What each symbol does to the objects:
state | & @ + %
j413 | j136 j785 j290 j957
j549 | j976 j699 j900 j361
j521 | j94 j49 j595 j435
j976 | j326 j361 j549 j234
j656 | j436 j900 j666 j549
j873 | j5 j999 j365 j814
j130 | j508 j413 j682 j136
j682 | j130 j290 j61 j413
j295 | j789 j690 j411 j345
j893 | j684 j666 j214 j656
j254 | j713 j910 j508 j166
j147 | j33 j94 j87 j535
j259 | j49 j614 j291 j810
j33 | j383 j535 j147 j552
j341 | j400 j436 j684 j553
j699 | j361 j968 j922 j87
j553 | j749 j976 j436 j326
j614 | j810 j276 j721 j61
j937 | j354 j6 j974 j917
j401 | j276 j713 j814 j431
j354 | j325 j917 j937 j979
j784 | j351 j937 j425 j354
j425 | j784 j974 j580 j937
j814 | j401 j254 j999 j713
j310 | j671 j761 j392 j336
j690 | j345 j749 j400 j559
j411 | j295 j400 j336 j690
j595 | j521 j259 j138 j49
j442 | j570 j383 j654 j779
j325 | j392 j979 j354 j510
j460 | j999 j130 j876 j508
j234 | j654 j147 j361 j33
j726 | j500 j325 j351 j392
j654 | j442 j33 j234 j383
j351 | j726 j354 j784 j325
j666 | j656 j964 j397 j900
j373 | j897 j425 j267 j784
j291 | j259 j721 j709 j614
j400 | j690 j553 j341 j749
j290 | j413 j897 j356 j785
j897 | j785 j784 j373 j351
j789 | j214 j345 j295 j397
j214 | j893 j397 j789 j666
j336 | j411 j341 j761 j400
j397 | j666 j450 j345 j964
j136 | j910 j957 j413 j333
j761 | j336 j684 j510 j341
j922 | j699 j686 j381 j968
j510 | j761 j893 j979 j684
j709 | j291 j5 j552 j721
j570 | j686 j779 j442 j138
j333 | j924 j500 j957 j871
j684 | j341 j656 j893 j436
j917 | j979 j789 j6 j214
j87 | j147 j521 j968 j94
j381 | j922 j570 j418 j686
j785 | j957 j351 j897 j726
j900 | j549 j922 j964 j699
j898 | j6 j411 j671 j295
j721 | j614 j401 j5 j276
j999 | j814 j508 j460 j254
j361 | j234 j87 j699 j147
j383 | j779 j552 j33 j709
j94 | j535 j435 j521 j365
j500 | j871 j392 j726 j310
j686 | j968 j138 j570 j595
j166 | j267 j924 j910 j580
j974 | j937 j898 j781 j6
j49 | j435 j810 j259 j876
j418 | j381 j442 j219 j570
j957 | j333 j726 j785 j500
j436 | j553 j549 j656 j976
j219 | j418 j654 j326 j442
j910 | j166 j333 j136 j924
j713 | j431 j166 j254 j267
j979 | j510 j214 j917 j893
j365 | j873 j460 j435 j999
j876 | j460 j682 j810 j130
j749 | j559 j326 j553 j219
j779 | j138 j709 j383 j291
j535 | j552 j365 j94 j873
j431 | j356 j267 j713 j373
j267 | j373 j580 j166 j425
j968 | j87 j595 j686 j521
j580 | j425 j781 j924 j974
j6 | j917 j295 j898 j789
j326 | j219 j234 j976 j654
j345 | j397 j559 j690 j450
j871 | j781 j310 j500 j671
j435 | j365 j876 j49 j460
j552 | j709 j873 j535 j5
j810 | j876 j61 j614 j682
j276 | j61 j431 j401 j356
j924 | j580 j871 j333 j781
j5 | j721 j814 j873 j401
j61 | j682 j356 j276 j290
j392 | j310 j510 j325 j761
j450 | j964 j418 j559 j381
j138 | j595 j291 j779 j259
j356 | j290 j373 j431 j897
j559 | j450 j219 j749 j418
j964 | j900 j381 j450 j922
j508 | j254 j136 j130 j910
j781 | j974 j671 j871 j898
j671 | j898 j336 j310 j411

The rows follow the links: the fewer symbols apart two objects are, the more alike their rows tend to be.

Each row is also shifted at random along 3 hidden directions that mean nothing.

Each row, then its object:
[262,23,-30,22,85,-34,-38,13,-46,-8,-7,5,23,-50,-53,-8,-37,-75,11,-42,7,12,-30,4,-100,-27,-96,-67,57,-32,90,-10,26,-11,-124,-37,-41,-82,-10]: j425
[-193,79,-42,-57,-27,-22,-26,31,77,24,-38,15,52,54,25,-61,37,79,1,43,31,-28,50,1,-29,49,30,91,-96,43,-59,45,-96,-56,-54,75,75,1,-7]: j699
[-13,-113,-5,96,77,4,31,-62,-43,-5,20,34,-53,-77,-27,68,2,-101,69,-5,-64,-8,-41,3,27,2,-79,-103,67,-46,81,-17,50,-25,3,-94,37,28,-52]: j871
[194,-5,-6,-7,4,-107,34,-52,24,120,76,101,10,-39,-41,2,-54,-36,10,-28,-39,32,20,-39,33,58,-95,-80,-85,-139,62,-46,36,-22,-103,21,71,28,-58]: j295
[-16,-19,-39,-109,-28,-29,-103,46,-81,71,57,-8,8,-14,35,-104,-120,25,20,-8,37,65,-3,-78,38,-36,-101,-67,-99,-156,150,-56,-10,5,-24,35,18,-68,43]: j553
[-173,17,35,-46,14,70,52,-18,-81,-63,-54,-42,-12,-58,-40,69,-53,-81,-71,-44,21,29,-120,12,-75,-36,-38,-131,77,-107,89,-20,63,57,14,-81,-54,-41,-45]: j713
[60,10,-27,105,49,-32,5,12,87,-56,-54,-19,44,-14,-5,27,85,-54,12,-7,-63,-40,-50,49,-93,-48,96,62,30,38,-112,4,-57,-14,-99,-10,-45,-48,43]: j785
[-201,-60,-94,-41,15,8,-56,53,-124,61,46,17,31,45,-2,-22,-53,45,80,-46,18,26,9,-37,18,5,-103,-4,-57,23,131,-11,86,-55,-8,1,66,-49,-7]: j436
[-30,175,76,-75,-24,66,25,-51,110,-51,-13,66,-24,0,-63,10,-9,34,-66,-8,67,49,7,74,-21,9,59,53,60,71,-15,40,-7,78,18,-26,-67,4,52]: j365
[-408,-16,-25,30,76,122,58,12,-106,-99,-71,-35,15,11,-76,121,22,-43,4,-59,40,-14,-99,75,-109,-17,-25,-29,132,124,61,39,136,18,36,-123,-25,-27,-75]: j508
[-110,82,-23,-26,-45,85,39,64,-57,-26,-7,-34,73,125,-36,76,38,96,-40,-107,84,10,14,60,-58,10,70,116,49,261,-55,53,165,51,66,-10,-76,16,13]: j291
[286,-15,-18,80,20,-71,-9,-59,87,66,125,132,-32,17,-34,-2,0,14,98,-15,-45,2,88,17,101,38,-1,75,-21,84,-15,-10,30,-6,-15,1,38,58,48]: j789
[50,41,43,-88,-113,35,-59,70,8,-42,-47,-128,10,31,97,-92,-8,70,-92,36,39,9,-7,-28,14,-69,105,43,-33,-43,-76,-11,-120,52,62,84,-78,-28,93]: j535
[-98,-156,-29,91,3,-45,-2,1,15,2,-11,-32,-15,-54,74,-4,41,-68,57,30,-109,-35,-83,-19,28,-73,50,-45,-42,-148,-22,-69,-62,-25,-18,-17,10,-23,39]: j325
[12,-51,41,-34,-90,51,57,45,-158,20,-18,-140,-6,34,39,39,-12,56,-77,13,50,-8,55,-59,47,42,-33,-78,-5,41,-22,14,78,-18,140,38,26,89,-143]: j138
[141,4,46,-12,-95,-3,-60,-45,166,23,139,106,-77,43,46,-60,2,105,58,20,-12,45,89,23,209,-22,131,170,-56,65,-76,-32,-56,74,126,36,-49,69,204]: j549
[415,93,24,-145,-135,-9,-35,127,-143,32,-5,-173,93,71,50,-72,-105,74,-153,-71,101,59,5,-80,-64,-54,9,-30,-34,-50,-33,-37,43,58,8,112,-121,-49,-4]: j709
[248,-158,-2,83,-15,-64,-39,8,-20,17,31,-68,-19,-55,87,-37,-16,-66,29,21,-99,-15,-32,-58,73,-89,27,-52,-21,-159,-25,-92,-61,5,5,10,-34,-16,68]: j354
[-234,-4,23,-18,50,96,33,2,-79,-87,-54,-33,-11,-26,-41,75,-15,-69,-29,-41,33,21,-102,41,-66,-53,-14,-75,110,-12,85,-1,76,45,23,-91,-67,-44,-17]: j254
[50,-24,73,34,-36,-24,94,-39,75,-20,-30,-24,-15,-64,15,56,29,-96,-74,-2,-72,-8,-82,17,-7,-39,80,-64,11,-143,-88,-41,-35,52,-2,-29,-51,19,-8]: j910
[103,-23,53,102,-17,37,80,-63,80,-68,35,26,-38,-2,-24,96,67,-31,1,-41,-47,-4,-27,78,49,-43,140,60,88,80,-106,-11,55,81,84,-75,-100,53,67]: j136
[-85,135,14,-49,-17,83,52,14,-6,-43,2,30,43,86,-84,75,7,81,-48,-88,92,34,12,79,-49,8,59,97,62,228,-26,49,137,61,38,-35,-76,16,14]: j49
[-76,-42,48,75,-1,39,144,-61,-15,-20,7,0,-14,-16,-54,153,35,-61,-48,-72,-34,4,-69,49,-5,3,40,-63,64,14,-38,-16,134,66,59,-97,-34,60,-55]: j413
[-71,-55,-80,-97,4,-52,-75,76,-147,90,-7,-57,43,-16,43,-86,-94,3,11,-9,18,21,-15,-98,-32,3,-153,-117,-122,-176,150,-44,3,-62,-78,63,76,-78,-48]: j656
[-35,-81,-43,70,33,-63,-64,-21,93,23,8,54,-35,-30,51,-70,53,-4,96,104,-74,-48,60,-10,72,30,0,48,-65,-44,-38,-3,-146,-91,-30,43,97,10,24]: j341
[137,9,49,11,3,63,26,-22,-75,-53,35,-20,-29,4,-51,79,-32,-44,-32,-87,25,45,-47,22,5,-53,15,-32,119,61,29,-21,126,97,71,-92,-124,3,27]: j431
[30,114,-35,-93,1,16,-76,43,-10,19,0,16,34,59,-21,-70,-28,98,-6,8,87,10,89,-10,-36,49,-50,71,-15,98,31,52,-5,-37,-34,66,33,-26,-12]: j654
[-250,-15,-20,-100,-16,9,-79,-8,-4,40,53,67,-34,-11,18,-76,-75,31,51,2,2,61,-12,-17,68,-19,-59,-16,-86,-134,142,-43,-27,9,5,5,49,-49,83]: j749
[454,34,25,-37,-8,11,-104,93,-112,-69,-74,-194,28,-18,58,-110,-68,-22,-99,31,53,14,-19,-69,-71,-99,-21,-56,76,-64,3,-8,-83,16,0,55,-121,-93,24]: j61
[147,43,-11,-109,-107,-101,17,57,-25,118,-19,-75,80,37,62,-87,-34,69,-94,19,23,-1,55,-83,-20,53,-13,-34,-162,-129,-59,-22,-53,-39,-60,149,71,11,-81]: j381
[60,57,-29,-49,-49,-49,-42,49,56,59,1,-5,43,67,37,-84,24,93,-15,37,29,-21,73,-16,3,25,41,108,-100,51,-92,21,-79,-34,-21,121,33,8,12]: j922
[50,31,-31,-36,22,-84,-2,-25,57,81,74,133,22,-23,-45,-11,-47,-33,25,-67,-27,48,-30,4,-1,-17,-27,-14,-74,-104,67,-59,25,26,-130,-22,11,-34,51]: j761
[-91,-36,-28,-65,-41,3,12,-15,-67,98,109,67,0,45,-11,18,-71,48,38,-68,18,47,30,-31,93,32,-53,-18,-73,5,90,-40,139,27,55,-9,36,43,-4]: j450
[148,30,67,4,-5,12,56,-10,-31,-52,-111,-109,-8,-49,9,6,15,-38,-113,85,16,-54,11,-34,-57,42,-31,-98,56,-40,-56,40,-73,-35,25,39,18,45,-144]: j460
[177,115,36,-106,3,47,-110,-12,17,-15,41,41,-47,4,-13,-110,-72,72,-4,65,96,32,115,-8,54,23,-61,54,39,64,81,51,-65,8,45,36,-18,3,64]: j686

Complete each set of four: the symbols that take the first to the second take the third to the fourth, perhaps in another order.
Answer with the object's name.
[36,26,-16,104,43,-23,-27,-14,164,-87,-65,18,21,-21,16,-15,101,-41,30,29,-61,-45,-56,74,-66,-73,144,115,43,33,-129,12,-136,-1,-96,-3,-61,-64,129]
: [-7,-22,20,105,119,44,-74,-99,123,-94,27,120,-98,-92,-30,-11,14,-88,108,58,-60,1,-17,65,50,-60,4,40,118,-2,67,12,-85,18,-12,-104,-33,-41,137]
:: [-62,-101,-90,90,46,-35,-72,42,-13,26,18,6,4,37,35,-38,52,40,126,43,-39,-56,58,-17,41,20,-26,74,-39,93,-22,24,-36,-99,-6,26,75,-2,12]
: j559

[-66,13,18,-17,30,52,-43,57,-71,-95,-131,-144,17,-39,34,-35,-5,-51,-61,47,29,-26,-73,-26,-109,-56,-25,-79,71,-62,22,21,-80,-26,-24,-8,-40,-75,-25]
: [-26,-6,74,-4,-15,35,94,-62,22,-41,-9,0,-41,-70,-14,70,-12,-83,-74,-34,-40,25,-102,17,12,-43,35,-98,45,-115,11,-44,27,88,37,-73,-67,27,-11]
:: [156,58,89,16,-3,26,45,-40,35,-51,-73,-66,-24,-46,4,13,38,-20,-85,99,9,-47,35,0,-18,36,8,-39,67,5,-76,56,-79,-18,48,22,-15,51,-77]
: j130

[-47,5,7,-9,41,88,-2,35,-115,-80,-51,-73,3,2,-30,51,-26,-35,-27,-59,37,17,-52,26,-71,-57,-17,-35,126,69,62,9,90,29,34,-79,-81,-57,2]
: [-130,31,40,27,60,127,-48,-26,41,-145,-13,19,-65,-18,-27,15,14,-36,23,-7,17,28,-76,78,-4,-93,86,64,148,80,25,12,-16,86,63,-93,-123,-66,147]
:: [-94,0,37,0,-85,89,-56,15,69,-91,-21,-72,-59,49,90,-49,54,83,-15,84,15,-24,35,11,97,-45,145,125,8,74,-110,22,-125,30,155,42,-61,34,124]
: j94

[188,16,4,-4,16,65,-60,80,-129,-84,-63,-140,27,0,13,-33,-32,-18,-58,-13,47,0,-30,-10,-91,-67,-17,-35,109,39,27,9,-2,10,19,-9,-101,-74,9]
: [-246,-8,-2,6,62,94,-2,37,-92,-96,-89,-76,8,-5,-31,51,1,-59,-30,-22,31,-7,-93,31,-111,-42,-19,-53,110,43,52,31,41,11,10,-71,-50,-61,-35]
:: [-21,23,-69,97,115,0,-13,0,27,-58,-43,42,50,9,-67,43,47,-58,60,-47,-13,-28,-41,66,-122,-22,4,60,93,127,-5,26,27,-32,-124,-60,-28,-74,22]
: j580

[-72,-78,-78,25,5,-75,-11,56,-26,43,10,-8,67,14,27,-14,-7,-41,44,-76,-57,13,-84,-14,-52,-70,29,-16,-87,-104,-4,-77,19,2,-118,-1,-13,-81,59]
: [337,27,-38,-30,9,-114,-18,-11,-6,109,109,88,44,14,-43,-26,-85,-9,25,-102,-11,65,3,-22,11,-11,-57,-9,-70,-62,60,-67,88,29,-118,11,-12,-44,42]
:: [8,92,43,-117,-1,53,-39,-27,-39,8,-2,23,-47,-28,-5,-63,-72,46,-28,54,89,29,79,-33,37,66,-104,-45,14,-3,112,49,-17,-14,47,27,48,23,-52]
: j779

[120,174,88,-126,-45,35,29,-35,42,-14,-12,23,0,2,-49,1,-54,21,-124,-17,75,60,-3,29,-39,15,1,-15,35,-21,9,12,5,84,6,16,-65,0,-4]
: [96,21,32,39,11,30,34,21,-38,-64,-100,-115,0,-17,12,21,52,-17,-56,65,20,-59,12,1,-52,26,-2,-38,81,44,-75,70,-59,-49,38,24,6,28,-115]
:: [120,55,-22,56,73,-38,-63,14,104,-63,-63,11,30,-36,-5,-45,29,-76,13,26,-39,-17,-60,32,-109,-75,59,47,42,-37,-37,4,-122,4,-139,-3,-58,-107,96]
: j871

[346,52,-53,-55,-92,-88,-8,99,-97,108,32,-78,103,112,20,-50,-22,113,-48,-39,62,3,103,-74,-15,60,-16,37,-104,77,-77,10,66,-30,-24,136,26,33,-81]
: [-57,99,-9,-44,34,79,-73,0,11,-19,43,82,-20,58,-57,-43,-7,103,57,5,105,23,112,41,14,50,-40,120,55,239,61,82,35,-19,41,-3,25,12,28]
:: [194,35,57,9,12,37,-101,37,46,-122,-113,-130,-27,-53,74,-98,14,-22,-51,125,16,-36,-11,-4,-38,-84,53,15,82,-43,-60,30,-216,1,22,42,-77,-57,67]
: j254

[-157,-31,50,77,-1,-8,110,-60,103,-46,-60,7,-9,-55,-2,97,91,-81,-36,4,-82,-37,-100,50,-43,-20,113,-24,9,-83,-109,-11,-39,30,-19,-36,-15,26,-12]
: [17,22,-58,59,113,-17,-4,2,-19,-29,-40,28,45,-19,-85,31,13,-84,32,-41,-12,-7,-53,40,-135,-5,-62,-20,78,33,51,19,36,-33,-137,-66,3,-79,-32]
:: [12,-39,41,-75,-66,37,86,20,-201,72,-4,-108,-3,12,9,60,-56,34,-91,-3,54,4,61,-79,43,106,-146,-163,-11,-1,54,22,140,-41,132,28,70,109,-244]
: j709

[188,-17,30,-99,-107,-57,29,-7,-59,127,104,16,-10,13,16,-28,-103,56,-47,-40,15,57,46,-73,113,38,-53,-68,-123,-125,48,-64,68,42,39,60,20,53,-20]
: [109,108,-1,-89,-57,-40,-107,38,141,6,-12,9,12,34,69,-177,0,84,-12,91,29,0,72,-12,18,-9,89,134,-95,-15,-81,11,-207,-12,-46,127,-4,-31,129]
:: [283,-14,64,-60,-104,30,-2,25,-106,19,27,-126,-42,18,58,-37,-59,62,-85,50,59,9,91,-76,106,15,-35,-58,-4,-8,-8,1,4,17,165,69,-13,86,-66]
: j291

[-234,11,37,-54,34,73,28,-10,-65,-78,-76,-51,-12,-76,-20,35,-39,-83,-63,-11,14,25,-132,12,-80,-52,-42,-125,75,-127,99,-9,21,57,-12,-75,-51,-65,-20]
: [30,18,60,-74,-18,22,93,-5,-131,-8,-39,-71,2,-65,-27,68,-80,-93,-126,-57,12,53,-105,-36,-63,-22,-71,-202,50,-171,102,-45,99,66,-1,-69,-63,-21,-89]
:: [150,-37,-87,-28,-3,-109,16,69,-133,116,57,-1,120,44,-30,21,-69,-17,7,-156,-15,39,-58,-56,-88,-16,-66,-71,-94,-94,68,-84,160,4,-141,7,-4,-72,-38]
: j510

[-101,6,-22,-3,38,-76,50,-76,71,87,54,154,6,-41,-72,40,-13,-40,40,-46,-58,27,-17,10,9,60,-70,-44,-66,-81,66,-20,50,-3,-103,-31,88,21,-41]
: [-127,-58,-42,50,58,-55,97,-73,20,96,59,134,7,-20,-77,94,31,-31,73,-32,-59,-25,22,14,21,111,-83,-38,-49,26,31,4,102,-64,-57,-40,131,68,-134]
:: [-1,-21,-6,-129,-54,-28,-40,13,-81,95,83,27,-7,0,14,-48,-124,31,-1,-45,24,75,13,-72,77,3,-104,-85,-102,-149,134,-75,53,33,5,20,33,-16,9]
: j964

[38,33,-27,60,124,3,-60,-36,44,-63,-24,75,-5,-61,-59,-3,0,-79,62,4,-20,-4,-51,53,-72,-37,-27,20,90,21,57,20,-43,-8,-107,-71,-31,-85,65]
: [-86,-73,-104,2,10,-94,41,73,-98,100,12,-6,107,35,-24,45,-26,-42,13,-136,-39,15,-98,-36,-98,-20,-46,-70,-97,-102,39,-76,127,-25,-133,-17,21,-72,-49]
:: [235,16,-22,-34,-118,-75,20,51,-19,108,51,-41,56,87,38,-32,-1,101,-33,-15,24,-4,101,-61,41,51,30,48,-116,36,-105,-12,24,-26,21,117,34,65,-45]
: j779

[139,3,51,-51,-101,-28,-23,-45,88,56,115,69,-60,28,51,-62,-30,82,1,16,-11,47,73,-21,175,-9,72,73,-95,-38,-39,-39,-35,63,91,65,-25,59,122]
: [-286,101,-38,-105,10,-9,-32,23,35,23,-66,22,43,30,-6,-69,2,61,-15,39,62,-8,30,3,-78,63,-41,30,-74,7,29,53,-69,-60,-77,64,99,-32,-58]
:: [-89,80,-45,-123,-27,-53,4,77,-73,89,-54,-45,97,45,-8,-44,-28,64,-67,-1,63,-2,22,-65,-102,89,-96,-41,-120,-45,28,24,13,-84,-99,103,102,-17,-147]
: j33

